Look-ups in named tables: a row name and a column name give one cell, copied from the table.

bevunu =
fields: zag, mavozip, volagas, kisiku, rafe, tef, lib, mivabol, kesorok
buninuk: [78, -41, -28, 59, 31, 34, 41, 80, -22]
zuta: [17, 45, 41, 1, -17, 19, 8, 16, 22]
pul: [59, -64, -53, 67, 88, 25, 26, 64, 5]

buninuk, kisiku -> 59
pul, mivabol -> 64
zuta, mavozip -> 45
buninuk, lib -> 41
zuta, rafe -> -17
zuta, volagas -> 41
zuta, zag -> 17
buninuk, rafe -> 31

Table rup
         papati  ked  gidiz  nafefu  kagove  lifunis  kanev  fudipa  ledudu
bar         644  571    619     626     416      581    443     606     659
tupu        644  463    619     626     556      872    522     304     472
gis         644  445    619     657     765      532    522     616     472
buz         644  505    619     180     556      581    387     594     472
nub         647  571    346     626     556      581    522     594     591
gen         644  571    619     626     572      581    522     638     472
nov         644  571    224     626     556      581    623     594     472
penog       644  571    619     480     583      581    522     594     722
zasigut     644  571    619     626     556      804    522     594     472
tililu      644  418    569     349     556      581    522     594     472
gizubu      650  571    619     626     556      660    522     594     472

nov, papati => 644
buz, nafefu => 180
gis, kagove => 765
bar, papati => 644
zasigut, ledudu => 472
tupu, nafefu => 626
nub, lifunis => 581
Row with the largest papati: gizubu

galubod =
|  | pur | vod | kipok | nuvo | besop |
|---|---|---|---|---|---|
| dof | 39.680 | -1.961 | 71.026 | -9.813 | 3.393 |
| rirurod | 18.365 | 56.160 | 82.400 | -61.353 | 28.630 |
| dezamer | 17.975 | 56.059 | 82.253 | -61.337 | 28.790 |
| libet | 53.791 | 18.630 | 32.377 | -44.714 | -41.264 |

kipok of libet = 32.377
vod of dof = -1.961
besop of libet = -41.264
kipok of rirurod = 82.400
nuvo of libet = -44.714
besop of rirurod = 28.630
besop of dezamer = 28.790
pur of dezamer = 17.975
nuvo of rirurod = -61.353
vod of libet = 18.630
pur of libet = 53.791
vod of rirurod = 56.160
vod of dezamer = 56.059
pur of rirurod = 18.365
kipok of dof = 71.026
besop of dof = 3.393

Table gar
,parevar,pak,linu,mup,rezi,gor,fuma,nema,sif,fen
kod,9.6,6.7,7.2,0.8,-2.7,0.4,3.0,-1.2,4.5,8.0
bug,7.0,6.2,6.4,2.3,-2.9,0.4,-0.8,-0.2,3.7,6.1
mes,8.0,4.6,7.7,2.0,-2.3,-0.1,1.8,-0.7,3.1,6.7
gek,3.2,2.2,1.9,2.2,1.8,2.1,1.7,1.5,5.3,1.2
sav,-5.5,2.9,-0.3,5.4,9.3,5.0,6.9,6.7,-1.3,-1.6
datagak,-3.2,-0.6,0.5,4.9,7.1,2.4,1.8,5.3,0.5,0.5

What is the fen of datagak in gar? 0.5
What is the mup of kod in gar? 0.8
What is the linu of datagak in gar? 0.5
What is the mup of gek in gar? 2.2
What is the fen of kod in gar? 8.0
What is the rezi of bug in gar? -2.9

bitidir =
|  | loruzi | zemov | pesut | deg | pagiga | fevu |
|---|---|---|---|---|---|---|
| kes | 50369 | 49880 | 39566 | 74231 | 24236 | 20384 |
| senan | 39349 | 45119 | 40172 | 33470 | 28118 | 32612 |
| tebiva | 41004 | 69417 | 45572 | 29596 | 77144 | 62701 |
| futir | 41170 | 48535 | 13620 | 56384 | 32784 | 1523 |

What is the pagiga of futir in bitidir?
32784
What is the pagiga of tebiva in bitidir?
77144
What is the pesut of senan in bitidir?
40172
What is the deg of tebiva in bitidir?
29596
What is the pesut of futir in bitidir?
13620
What is the loruzi of tebiva in bitidir?
41004
What is the zemov of tebiva in bitidir?
69417
What is the loruzi of senan in bitidir?
39349

gopabus =
cols = lag, vibag, porel, fek, gug, rerig, vatozod, zodemu, sonara, rop
davunoz: [50.583, 44.346, 48.819, 49.827, 31.794, 54.410, 64.676, 54.191, 32.539, 54.747]
liv: [55.343, 38.439, 54.249, 73.453, 49.643, 35.926, 67.439, 79.161, 27.163, 75.211]
tigir: [40.807, 50.818, 37.495, 51.469, 42.670, 56.225, 66.767, 39.111, 29.966, 57.292]
fabon: [42.833, 61.541, 70.030, 49.495, 62.291, 69.922, 27.935, 74.797, 61.336, 69.238]
kemufe: [12.563, 80.223, 69.048, 54.298, 35.790, 48.375, 22.735, 72.575, 49.602, 28.616]
rom: [41.131, 52.514, 58.229, 51.952, 64.854, 64.196, 55.487, 50.039, 39.570, 52.011]
zesido: [21.939, 68.774, 65.550, 52.192, 25.043, 36.883, 17.136, 59.518, 39.051, 20.595]
suf: [31.757, 59.502, 36.763, 34.901, 26.238, 42.271, 66.919, 47.358, 66.031, 53.472]
miza: [44.344, 67.404, 74.248, 59.471, 51.709, 59.684, 25.855, 80.352, 56.562, 36.432]
vuzos: [43.391, 49.254, 52.377, 39.184, 34.988, 55.650, 56.080, 54.743, 32.561, 54.626]
dad: [71.208, 69.019, 29.594, 84.050, 77.667, 23.465, 72.781, 72.432, 35.786, 41.052]

liv, vibag -> 38.439
kemufe, porel -> 69.048
zesido, vibag -> 68.774
miza, vatozod -> 25.855
kemufe, sonara -> 49.602
suf, zodemu -> 47.358
liv, vatozod -> 67.439
Which row has the largest fek? dad

